Below is a small trained network, with its code and all its weights. Each question gives an input and a class and asks what happens when units are switched off, that is, made to give their printed mean instead of their output.

import numpy as np


def w(rows, s, z=0):
    codes = np.array(rows[::2]) - 128.0
    scale = np.full(codes.shape[1], s)
    scale[-1] = z or s
    return codes * scale


def f(y):
    return y / 2 * (1 + np.tanh(0.7978845608 * (y + 0.044715 * y**3)))


def log_softmax(a):
    a = a - a.max(-1, keepdims=True)
    return a - np.log(np.exp(a).sum(-1, keepdims=True))


def net(x, mask):
    res = np.array(x, float).reshape(1, 5) / 4 @ E
    y = f(res @ A[0][:, :-1].T + A[0][:, -1])
    res = res + np.where(mask, y, B[0][:, -1]) @ B[0][:, :-1]
    return log_softmax(res[-1] @ U[:, :-1].T + U[:, -1])


A, B = {}, {}
E = w([
[44,95,202,6,141,81,139],'x0',
[183,61,205,146,181,124,96],'x1',
[156,59,53,110,131,39,187],'x2',
[144,157,244,141,39,94,188],'x3',
[96,177,146,191,183,71,129],'x4',
],0.011)
A[0] = w([
[154,105,75,96,191,134,80,66],'neuron 1',
[106,117,107,112,136,118,64,37],'neuron 2',
[91,171,143,137,185,79,120,242],'neuron 3',
[229,186,115,136,88,118,121,78],'neuron 4',
[185,178,92,166,119,158,151,46],'neuron 5',
[185,176,160,126,94,98,168,164],'neuron 6',
[184,50,160,131,162,122,99,74],'neuron 7',
[70,182,150,223,176,37,111,213],'neuron 8',
[156,99,117,200,117,161,166,87],'neuron 9',
[75,85,127,73,119,112,83,232],'neuron 10',
[214,101,192,54,16,132,155,230],'neuron 11',
[166,111,107,79,152,74,179,137],'neuron 12',
[125,113,144,101,94,228,112,173],'neuron 13',
[123,110,159,49,95,73,105,24],'neuron 14',
[173,128,117,176,133,167,164,58],'neuron 15',
[160,71,161,135,175,146,136,202],'neuron 16',
[150,156,155,130,71,68,134,94],'neuron 17',
[198,159,104,117,182,37,177,100],'neuron 18',
[131,115,159,158,49,113,133,109],'neuron 19',
[164,67,190,122,165,165,97,155],'neuron 20',
[70,135,188,74,156,153,139,64],'neuron 21',
[77,108,89,151,149,111,25,34],'neuron 22',
[88,140,145,60,174,120,141,71],'neuron 23',
[159,189,110,192,117,117,76,85],'neuron 24',
[153,157,204,168,104,87,172,110],'neuron 25',
[144,17,93,137,73,100,140,80],'neuron 26',
[142,76,86,124,132,76,183,19],'neuron 27',
[113,97,204,147,122,208,28,130],'neuron 28',
[200,80,203,140,190,138,135,17],'neuron 29',
[131,172,170,162,123,78,177,45],'neuron 30',
[88,222,124,109,100,154,78,115],'neuron 31',
[72,167,158,157,124,186,86,25],'neuron 32',
[153,199,49,32,91,131,137,225],'neuron 33',
[129,46,115,115,4,172,99,253],'neuron 34',
[106,159,61,140,120,122,109,94],'neuron 35',
[131,100,97,137,142,90,204,9],'neuron 36',
[131,133,60,84,177,163,134,98],'neuron 37',
[171,84,80,98,88,76,154,130],'neuron 38',
[194,73,72,153,85,196,104,99],'neuron 39',
[223,137,176,115,209,102,129,39],'neuron 40',
[54,173,81,122,69,138,191,98],'neuron 41',
[99,106,109,150,222,166,118,108],'neuron 42',
],0.011,0.0031)
B[0] = w([
[166,163,112,115,131,154,71,201],'neuron 1',
[144,156,181,97,137,148,57,150],'neuron 2',
[130,87,105,127,127,179,142,185],'neuron 3',
[146,91,175,90,115,138,120,186],'neuron 4',
[149,104,159,85,97,95,138,192],'neuron 5',
[139,162,127,139,189,165,75,188],'neuron 6',
[147,204,97,132,122,112,158,194],'neuron 7',
[87,38,66,166,134,254,186,221],'neuron 8',
[176,111,198,81,115,157,155,182],'neuron 9',
[181,91,144,126,106,188,157,206],'neuron 10',
[156,120,114,157,162,174,89,248],'neuron 11',
[114,118,105,140,86,140,108,181],'neuron 12',
[90,87,90,188,107,138,91,200],'neuron 13',
[147,97,157,63,97,140,132,188],'neuron 14',
[154,102,167,92,91,119,138,176],'neuron 15',
[152,159,67,146,145,122,205,190],'neuron 16',
[141,170,114,111,153,147,98,175],'neuron 17',
[71,127,156,171,67,123,96,181],'neuron 18',
[150,162,130,107,180,167,68,178],'neuron 19',
[158,160,102,153,111,123,173,209],'neuron 20',
[124,81,158,91,97,124,140,202],'neuron 21',
[115,188,148,95,135,133,75,178],'neuron 22',
[148,102,149,89,92,157,151,186],'neuron 23',
[134,85,164,87,84,158,148,196],'neuron 24',
[119,156,127,135,170,148,74,210],'neuron 25',
[64,113,132,182,51,92,63,186],'neuron 26',
[96,159,169,147,95,92,85,178],'neuron 27',
[52,163,113,169,64,85,118,235],'neuron 28',
[148,206,120,116,119,105,191,200],'neuron 29',
[123,146,96,96,165,195,65,177],'neuron 30',
[95,138,100,156,99,43,157,197],'neuron 31',
[85,141,143,146,70,62,72,190],'neuron 32',
[156,137,80,136,129,124,155,206],'neuron 33',
[135,105,58,167,180,180,134,214],'neuron 34',
[159,149,152,137,141,116,142,170],'neuron 35',
[115,157,167,147,96,97,99,162],'neuron 36',
[153,166,125,96,176,151,78,191],'neuron 37',
[85,148,127,162,98,127,110,189],'neuron 38',
[142,84,157,119,97,196,156,216],'neuron 39',
[158,189,108,128,80,123,177,179],'neuron 40',
[165,214,101,93,134,81,218,200],'neuron 41',
[133,126,122,85,157,166,53,192],'neuron 42',
],0.0088,0.013)
U = w([
[60,134,138,160,58,90,81,86],'0',
[157,162,139,67,212,149,49,103],'1',
[162,67,211,28,90,143,161,92],'2',
[154,202,76,104,129,93,210,137],'3',
[102,48,61,162,152,176,139,182],'4',
[135,41,83,172,184,117,150,253],'5',
[128,86,184,113,214,11,132,48],'6',
],0.013,0.0066)

Each question gives the input, the list of numbers given to net, and the class t.
The units are the neurons (one row each of A and B). Each row of codes is followed by its name. A weight is (code - 128) times the scale printed after its matrix; where a second scale follows, it is the last column's (A, B and U).
mask holds one flag per neuron, in row order. A switched-off neuron (its flag False) gives its mean, the last column of its row in B, instead of its output. The means were averaged over made-up inputs and are rounded, as every weight is.
A unit's drop is (log p(t) with every unit on - log p(t) with that unit switched off) / (log p(t) with every unit on - log p(t) with every unit switched off).
The circuit of an input: a set's keep is (log p(t) with only the set's units on - log p(t) with every unit switched off) / (log p(t) with every unit on - log p(t) with every unit switched off). Starting from the 12 units with the biggest drops (on a tie, the unit counted first), units are removed one at a time, each time the one whose removal leaves the highest keep (on an exact tie, the one counted first), for as long as the keep stays at least 0.8.
units of the circuit, in order: the units of the circuit, biggest drop first
unit that matters most: the unit with the biggest drop
top k neurons: the k neurons with the biggest drops, biggest first
drop when u is switched off: that unit's drop, to one decimal
input [-3,8,-6,4,0], class 3: units of the circuit, in order : neuron 29
input [-7,8,-6,-2,1], class 3: units of the circuit, in order : neuron 29; neuron 40
input [2,7,6,-3,2], class 3: top 2 neurons : neuron 16; neuron 7
input [6,1,6,1,2], class 0: top 3 neurons : neuron 18; neuron 26; neuron 27
input [3,4,-4,-1,1], class 0: top 2 neurons : neuron 28; neuron 41
input [-6,5,8,5,-8], class 0: top 2 neurons : neuron 26; neuron 27
input [-8,-6,-7,8,0], class 1: top 4 neurons : neuron 6; neuron 19; neuron 25; neuron 30
input [6,5,5,-4,2], class 2: top 2 neurons : neuron 28; neuron 10
input [7,0,3,-1,-8], class 4: top 2 neurons : neuron 34; neuron 11
input [6,7,8,8,0], class 0: top 2 neurons : neuron 26; neuron 18
input [-8,6,8,-3,-8], class 0: top 3 neurons : neuron 26; neuron 38; neuron 27
input [-8,-8,-5,6,3], class 2: top 3 neurons : neuron 24; neuron 4; neuron 5
input [-8,1,-8,-2,0], class 0: top 4 neurons : neuron 28; neuron 32; neuron 13; neuron 31
input [-2,6,7,8,-5], class 1: unit that matters most : neuron 11
input [6,6,-4,-4,-8], class 4: top 2 neurons : neuron 13; neuron 34
input [2,5,-7,-6,-7], class 0: top 2 neurons : neuron 28; neuron 8
input [5,8,4,-4,-8], class 3: top 2 neurons : neuron 7; neuron 29
input [-1,5,0,-4,-4], class 3: top 2 neurons : neuron 8; neuron 7
input [6,3,-8,2,-7], class 0: drop when neuron 28 is switched off : 0.7
input [8,-3,-6,-3,-1], class 2: drop when neuron 21 is switched off : 0.3
input [5,-6,-4,4,8], class 4: drop when neuron 8 is switched off : 1.0
input [-4,7,-1,6,-3], class 3: unit that matters most : neuron 29
input [3,-2,-2,-2,5], class 4: drop when neuron 8 is switched off : 0.2
